Below are the code and all the weights of a small trained network. Each question names an input and a target symbol and asks about switching units off, where a switched-off unit gives its printed mean instead of its output.

import numpy as np


def w(rows, s, z=0):
    codes = np.array(rows[::2]) - 128.0
    scale = np.full(codes.shape[1], s)
    scale[-1] = z or s
    return codes * scale


def f(y):
    return np.maximum(y, 0)


def softmax(a):
    e = np.exp(a - a.max(-1, keepdims=True))
    return e / e.sum(-1, keepdims=True)


def log_softmax(a):
    a = a - a.max(-1, keepdims=True)
    return a - np.log(np.exp(a).sum(-1, keepdims=True))


def net(x, mask):
    ids = ['ΔΣΦβγψ'.index(c) for c in x.split()]
    T = len(ids)
    res = E[ids] + P[:T]
    r = res
    for j in range(2):
        rows = slice(2 * j, 2 * j + 2)
        q, k, v = (r @ M[0][rows].T for M in (Q, K, V))
        z = softmax(np.where(np.tri(T) > 0, q @ k.T / 2**0.5, -1e9)) @ v
        o = O[0][rows]
        res = res + np.where(mask[j], z, o[:, -1]) @ o[:, :-1]
    y = f(res @ A[0][:, :-1].T + A[0][:, -1])
    res = res + np.where(mask[2:6], y, B[0][:, -1]) @ B[0][:, :-1]
    return log_softmax(res[-1] @ U[:, :-1].T + U[:, -1])


Q, K, V, O, A, B = {}, {}, {}, {}, {}, {}
E = w([
[166,169,94,58,123,105,125,83],'Δ',
[117,116,74,109,83,213,141,134],'Σ',
[90,52,140,98,87,91,94,80],'Φ',
[88,184,131,175,44,169,164,149],'β',
[178,113,134,138,168,99,89,170],'γ',
[221,161,143,132,183,5,102,153],'ψ',
],0.02)
P = w([
[31,38,2,132,219,77,105,97],'0',
[98,180,69,185,152,166,100,15],'1',
[161,126,142,235,120,127,167,46],'2',
[141,150,126,123,83,121,72,196],'3',
[221,207,154,153,37,150,39,93],'4',
[173,116,133,163,90,90,137,131],'5',
],0.0096)
Q[0] = w([
[87,176,72,104,26,156,103,36],'H1',
[182,131,127,237,212,142,37,112],'H1',
[49,134,136,30,154,94,183,230],'H2',
[150,72,213,108,234,122,160,252],'H2',
],0.023)
K[0] = w([
[39,142,42,119,159,95,112,172],'H1',
[116,142,165,104,14,115,47,163],'H1',
[167,56,181,189,113,121,174,35],'H2',
[254,169,220,158,99,207,125,90],'H2',
],0.026)
V[0] = w([
[76,53,150,20,105,98,134,65],'H1',
[253,67,106,73,211,201,137,145],'H1',
[200,194,19,94,89,127,200,127],'H2',
[142,167,139,157,136,11,154,146],'H2',
],0.02)
O[0] = w([
[123,224,63,84,138,221,164,236,151],'H1',
[175,104,202,188,171,213,209,153,11],'H1',
[182,171,66,243,1,212,129,173,204],'H2',
[129,123,20,136,36,73,214,126,131],'H2',
],0.0096,0.013)
A[0] = w([
[129,135,94,93,76,127,231,82,1],'N1',
[127,5,157,190,201,56,105,152,24],'N2',
[73,119,196,9,109,187,215,92,223],'N3',
[153,92,85,186,56,76,132,85,14],'N4',
],0.012,0.0011)
B[0] = w([
[169,126,183,152,9,70,167,101,185],'N1',
[62,150,97,40,115,2,102,224,158],'N2',
[117,21,177,151,142,45,64,136,153],'N3',
[110,120,157,104,212,251,142,81,252],'N4',
],0.0079,0.046)
U = w([
[163,149,101,120,232,212,83,188,126],'Δ',
[189,114,96,162,120,107,1,163,253],'Σ',
[171,177,14,89,145,151,86,200,135],'Φ',
[127,151,42,111,135,159,8,117,158],'β',
[115,159,72,40,193,160,124,207,110],'γ',
[139,150,86,52,181,186,140,161,1],'ψ',
],0.0051,0.0025)

Each question gives the input, a string of symbols that net reads in full, and the target symbol t.
The units are the heads (2 rows each of Q, K, V and O) and the neurons (one row each of A and B). Each row of codes is followed by its name. A weight is (code - 128) times the scale printed after its matrix; where a second scale follows, it is the last column's (O, A, B and U).
mask holds one flag per unit, heads first, then neurons. A switched-off unit (its flag False) gives its mean, the last column of its rows in O or B, instead of its output. The means were averaged over made-up inputs and are rounded, as every weight is.
A unit's drop is (log p(t) with every unit on - log p(t) with that unit switched off) / (log p(t) with every unit on - log p(t) with every unit switched off).
The circuit of an input: a set's keep is (log p(t) with only the set's units on - log p(t) with every unit switched off) / (log p(t) with every unit on - log p(t) with every unit switched off). Starting from all 6 units, units are removed one at a time, each time the one whose removal leaves the highest keep (on an exact tie, the one counted first), for as long as the keep stays at least 0.8.
units of the circuit, in order: the units of the circuit, biggest drop first
top k neurons: the k neurons with the biggest drops, biggest first
heads that matter: for each layer, one digit per head in row order, 1 if its drop is at least 0.15 and else 0, layers parted by /
drop when u is switched off: that unit's drop, to one decimal
input Φ ψ γ γ Δ, target γ: heads that matter -> 11
input β Σ γ, target Σ: units of the circuit, in order -> (H2; N4)
input ψ Δ γ ψ β, target ψ: units of the circuit, in order -> (N4; H2)
input β Φ β Δ ψ, target Δ: units of the circuit, in order -> (N4; H2; H1)
input Δ β β, target Φ: units of the circuit, in order -> (H1; N4)
input Δ Σ Σ, target Φ: heads that matter -> 11
input Δ Σ Δ, target Φ: heads that matter -> 11
input β Φ β β, target β: heads that matter -> 10
input γ Σ Σ, target Σ: units of the circuit, in order -> (N4; H2; N3; H1)
input ψ β ψ γ Δ, target ψ: heads that matter -> 01
input β γ ψ, target γ: heads that matter -> 10
input γ Φ β Δ γ Δ, target Σ: heads that matter -> 11
input Σ Φ β Δ, target Δ: units of the circuit, in order -> (H2)
input Φ β γ γ, target γ: units of the circuit, in order -> (N2; H1; H2)
input ψ Σ Σ, target ψ: top 2 neurons -> (N4; N1)
input Σ β Σ Σ Δ, target Δ: top neuron -> (N1)
input Φ Σ β Σ Φ, target γ: drop when H1 is switched off -> 0.6
input β β ψ, target β: drop when H1 is switched off -> 1.0
input Δ Σ Σ ψ, target Σ: drop when H1 is switched off -> 0.2
input β γ β β ψ, target β: drop when N4 is switched off -> 0.4
input Φ Σ β, target γ: top neuron -> (N4)
input γ β Δ, target Σ: top 2 neurons -> (N4; N3)
